[-0.86  2.56 -3.50 -2.09 -5.06  7.51 -1.59] Out: -0.86, -1.59

[-0.35  0.06 -0.31  0.88  5.86 -1.16] Out: -0.35, -1.16

[[-1.17  3.78  0.31  2.92 -3.37  2.43]
 [ 1.26 -2.81 -2.36 -2.97  0.93 -6.13]] Out: -1.17, -6.13

[ 2.07  3.42 -0.86 -5.92  6.22  1.00] Out: 2.07, 1.00

[1.58 1.06 7.70 5.18 4.16] Out: 1.58, 4.16

[ 7.40  3.43  3.00 -4.32] Out: 7.40, -4.32

[ 0.40  1.57 -0.26  7.37] Out: 0.40, 7.37

[-0.05  7.69 -0.27  2.88 -5.29] Out: -0.05, -5.29

[-2.70  7.80 -4.03 -6.67] Out: -2.70, -6.67

[ 2.53  5.99 -3.37  6.48 -2.70  8.19  7.79] Out: 2.53, 7.79
---
[[ 2.97  3.34  2.29  0.85  0.28 -1.63  0.85]
 [ 6.42  1.35  3.41 -1.18 -3.90 -3.31 -2.40]] gives -3.90

[ 7.17 -1.42 -6.85  7.95] gives -1.42

[[-5.71  5.84  3.51 -2.64  1.85  1.80]
 [-3.45  3.51  7.19  0.58  2.42  5.29]
 [ 4.15  1.13  0.68  5.77  3.49  0.54]] gives 5.77

[[-0.23 -2.65  0.47  0.33]
 [-2.41 -6.87  4.20  0.69]
 [-0.46 -5.93  2.94 -0.45]] gives -5.93

[-4.25 -2.31  0.37  3.55  5.12  7.43] gives 3.55

[-1.25  2.06  4.36  5.97] gives 2.06

[[-2.30  4.14 -1.94  6.03  4.41 -3.44 -1.74]
 [-1.53 -3.22  1.01  2.15  4.99 -2.32  3.36]] gives 4.99
---
array([[ 1.73, -1.75, -1.34, -0.93, -0.41, -0.53],
       [ 0.11, -1.37, -1.03, -0.13, -0.34,  0.89]]) | 1.73, 0.89

array([ -65.0, -116.8,  -61.2,  102.5]) | -65.0, 102.5

array([[ -67.411, -152.918,  -90.457, -166.828,  -78.629,  149.131],
       [ 192.884,  117.740,   18.767,  196.760,   66.465,   15.463]]) | -67.411, 15.463

array([ -2.1, -10.5,  11.7,  -1.1]) | -2.1, -1.1

array([ 0.00, -0.18,  0.10, -0.16]) | 0.00, -0.16

array([ 146.07,  -46.01,  -61.42,  126.12,  -58.48, -111.82]) | 146.07, -111.82

array([[ 0.98, -0.93,  1.13,  2.00, -0.72, -0.68, -0.56],
       [ 1.59, -1.41,  1.27,  1.80, -0.97,  0.59, -0.23],
       [ 1.43, -1.12,  0.49,  1.61, -1.39, -0.18, -0.17]]) | 0.98, -0.17

array([-0.36, -0.92,  0.92, -0.65]) | -0.36, -0.65
---
[[-3.18, -4.95, 4.39, 2.44], [3.54, -0.57, 5.20, 2.11], [7.40, 4.07, 3.82, -5.79]]	-0.57
[[-1.49, 2.70, 4.93, 1.24, -0.86, 1.25], [0.05, 0.21, 0.49, -2.96, 1.92, -5.91]]	1.24
[[-1.80, 5.29, -2.04, -3.24, 5.38, 5.09], [-2.24, 5.18, -6.40, -2.22, 5.12, 1.23], [2.37, 2.49, 1.96, -2.57, 3.30, 7.30]]	-2.22
[[6.90, -1.62, 0.29, 1.50, -2.52], [-3.37, -0.10, -1.98, 0.31, -3.28]]	0.29
[[6.09, -0.91, -2.04, -4.55, 6.68, 2.12], [-2.32, 6.83, 2.76, 1.03, -1.70, -0.67], [5.60, -3.14, -2.61, -0.61, 7.62, 1.97]]	1.03
[[-3.45, -0.99, 0.64, -1.71], [-2.06, 2.91, 7.05, -0.12], [-1.89, 3.42, 7.91, 0.09]]	2.91
---
Q: [-6.52 -3.09 -2.44 -1.53  7.14]
A: -6.52, 7.14

Q: [ 7.83 -0.80  1.93  1.19 -2.49 -2.68]
A: 7.83, -2.68

Q:
[[-4.86  4.07  7.03 -0.14  3.35  0.84]
 [ 5.25 -5.10  0.61 -2.58 -0.94  8.06]]
A: -4.86, 8.06

Q:
[[ 0.79 -0.62  0.82  3.50  0.13]
 [-0.32 -3.84 -6.83  0.36 -0.50]]
A: 0.79, -0.50

Q: [-2.14 -1.09  0.18 -7.22]
A: -2.14, -7.22

Q:
[[-0.28 -0.50  1.26  0.86  0.04]
 [-4.20  5.93 -2.74 -2.08 -6.87]
 [-0.73  3.82 -1.20  0.02 -3.42]]
A: -0.28, -3.42
---
[[ -96.60  -96.22  215.20  -45.43  -51.94]
 [ 171.48  138.66 -141.29  -19.65   80.65]
 [  74.42   84.77  128.76  132.13   93.66]] out -51.94, 74.42

[[  -0.967 -158.779   32.034  167.515]
 [  -0.173   32.831  155.058  163.926]] out 167.515, -0.173

[[-0.2 -0.3 -0.7  0.4]
 [-1.4 -1.2  0.1  1.3]
 [-0.1 -0.6 -1.0 -0.2]] out 0.4, -0.1

[ -4.303  10.963 -18.688 -12.064  -1.204  -9.146 -16.950] out -16.950, -4.303

[[-0.19 -0.15 -0.11  0.02]
 [-0.01 -0.21 -0.16  0.03]
 [-0.04 -0.13 -0.10  0.16]] out 0.02, -0.04

[-1.16 -0.35 -1.00 -0.92  0.98 -0.95  1.55] out 1.55, -1.16
---
[ 5.79  3.60 -1.02  1.12  1.57 -1.09]
5.79, -1.09
[6.35 6.14 0.15 0.22]
6.35, 0.15
[7.64 4.61 7.80 2.50 4.90]
7.80, 2.50
[-4.91 -5.96 -0.89 -7.56 -7.96 -6.99  2.72]
2.72, -7.96
[ 7.91 -0.91  4.63  4.10]
7.91, -0.91
[-0.47 -4.43 -5.10 -6.23]
-0.47, -6.23
[ 1.40 -5.46  2.45 -6.46 -2.87 -8.00]
2.45, -8.00
[ 6.00  1.76 -0.11  1.81]
6.00, -0.11
---
[-0.04  0.18 -0.12 -0.05 -0.03] | -0.03, -0.04

[[ -2.79   5.99 -15.47   1.25  18.09  11.46]
 [ -3.00  -7.96   6.55   2.62  -2.78   7.35]
 [ -5.27 -12.20  10.52   4.98  -3.58   7.04]] | 11.46, -5.27

[[-133.329  163.733 -146.636   58.757]
 [ 140.405  -90.214  110.527    6.546]
 [ -83.061  123.920 -104.412   46.884]] | 58.757, -83.061

[[-11.419 -15.842  -3.617  -9.495   5.971]
 [  5.903 -12.510 -18.412 -15.690  -8.113]
 [  4.855 -12.975  11.965 -15.941  -6.678]] | 5.971, 4.855

[-1.0  1.3  1.6  0.0] | 0.0, -1.0

[ 118.384  -41.814  -37.620  -54.717  113.754 -163.722 -103.405] | -103.405, 118.384
---
[19 85 73 63 88 45]	88
[2 9 2 1]	2
[3017 4520 8175 6726 5169]	6726
[78 56 66 13]	66
[94 77 10 28 85 82 48]	82
[788 638 238 421 431 426 365]	426
---
[764, 444, 185, 708, 620, 152, 211] result: 185

[[196, 118, 155, 102, 164, 155],
 [139, 75, 66, 60, 211, 100],
 [102, 156, 109, 139, 233, 107]] result: 155

[[291, 411, 924, 306, 309, 843],
 [291, 872, 403, 225, 309, 931]] result: 924

[-10, 0, -13, 6, -26, 38] result: -13

[[49, 52, 45, 21, 53],
 [53, 29, 75, 27, 49],
 [43, 32, 45, 44, 31]] result: 45

[[6, 4, 2, 5, 7, 4, 7],
 [7, 4, 2, 6, 8, 4, 7],
 [4, 5, 5, 4, 4, 5, 2]] result: 2

[[35, 177, 70, 14, 252, 19],
 [74, 56, 90, 81, 38, 79]] result: 70
---
153	185	83	145	93	86	51
99	196	210	99	189	71	76
121	191	42	37	145	133	111
Answer: 83

34	193	99	14	146	44	116
155	107	161	145	42	135	174
72	176	129	57	72	68	133
Answer: 99

368	312	326	324	332	402
838	712	100	212	196	121
195	209	291	336	361	205
Answer: 326

3299	2030	3452	7464
3341	2714	2239	6718
3797	3369	8046	4767
Answer: 3452

24	64	37	61	77	18	34
45	86	43	46	67	15	30
13	47	28	67	68	36	47
Answer: 37

-119	-917	63	205	-461
367	-266	355	133	865
677	44	27	-293	-244
Answer: 63

37	-2	-4	-11	5
-28	-10	-4	-1	14
25	19	28	30	4
Answer: -4
---
[[3.34, 0.96, 1.91, 1.20], [-5.12, -2.34, -2.95, 1.72], [-3.02, 6.74, 2.37, -7.89]] >> 2.37
[[8.14, 2.32, -1.46, 5.42, 7.80], [4.49, 0.17, -3.23, 7.55, 5.80], [5.33, -0.40, -0.99, 5.23, 7.06]] >> -0.99
[[-2.98, 1.38, 2.01, -2.85, 3.29], [2.39, -0.80, 1.52, -2.88, 2.00], [-2.95, 1.07, -2.48, -5.92, -0.90]] >> -2.48
[[1.90, 0.84, -0.94, -2.75, 0.54, -0.88, -0.38], [-2.18, 2.49, -4.76, 2.25, -4.27, -5.26, -1.28], [3.07, -7.96, -4.07, 8.08, -1.99, 0.49, -1.58]] >> -4.07
[[1.10, -0.91, 0.31, -0.35, -0.44], [3.52, -4.25, -6.44, 6.58, -4.45], [6.28, -6.73, -3.29, 3.56, -3.23]] >> -3.29
[[3.27, 0.78, 1.59, 2.14, 3.20, -4.71, -0.35], [5.57, 1.20, 2.96, 1.44, 2.04, -5.83, 4.65], [0.32, -0.13, 0.53, -3.04, -4.72, 2.85, 6.36]] >> 0.53
---
[[-14, -20, -5, 14, -30, -15, -7], [21, 16, 7, 10, 34, 14, 18], [41, 27, 30, 32, 9, 16, 16]] => 7
[[6953, 3358, 6937, 4840, 1675], [4938, 3574, 8049, 8984, 4309], [4938, 5224, 4310, 2983, 6602]] => 8049
[[28, 27, 25, 17, 26], [198, 27, 5, 57, 87], [26, 24, 25, 28, 15]] => 5
[[94, 26, 62, 61, 90, 31], [24, 90, 55, 33, 78, 85], [94, 28, 69, 42, 31, 98]] => 55
[[114, 141, 233, 142], [153, 36, 68, 195], [98, 78, 83, 84]] => 68
[[66, 61, 37, 72], [57, 76, 40, 83], [79, 24, 31, 69]] => 40
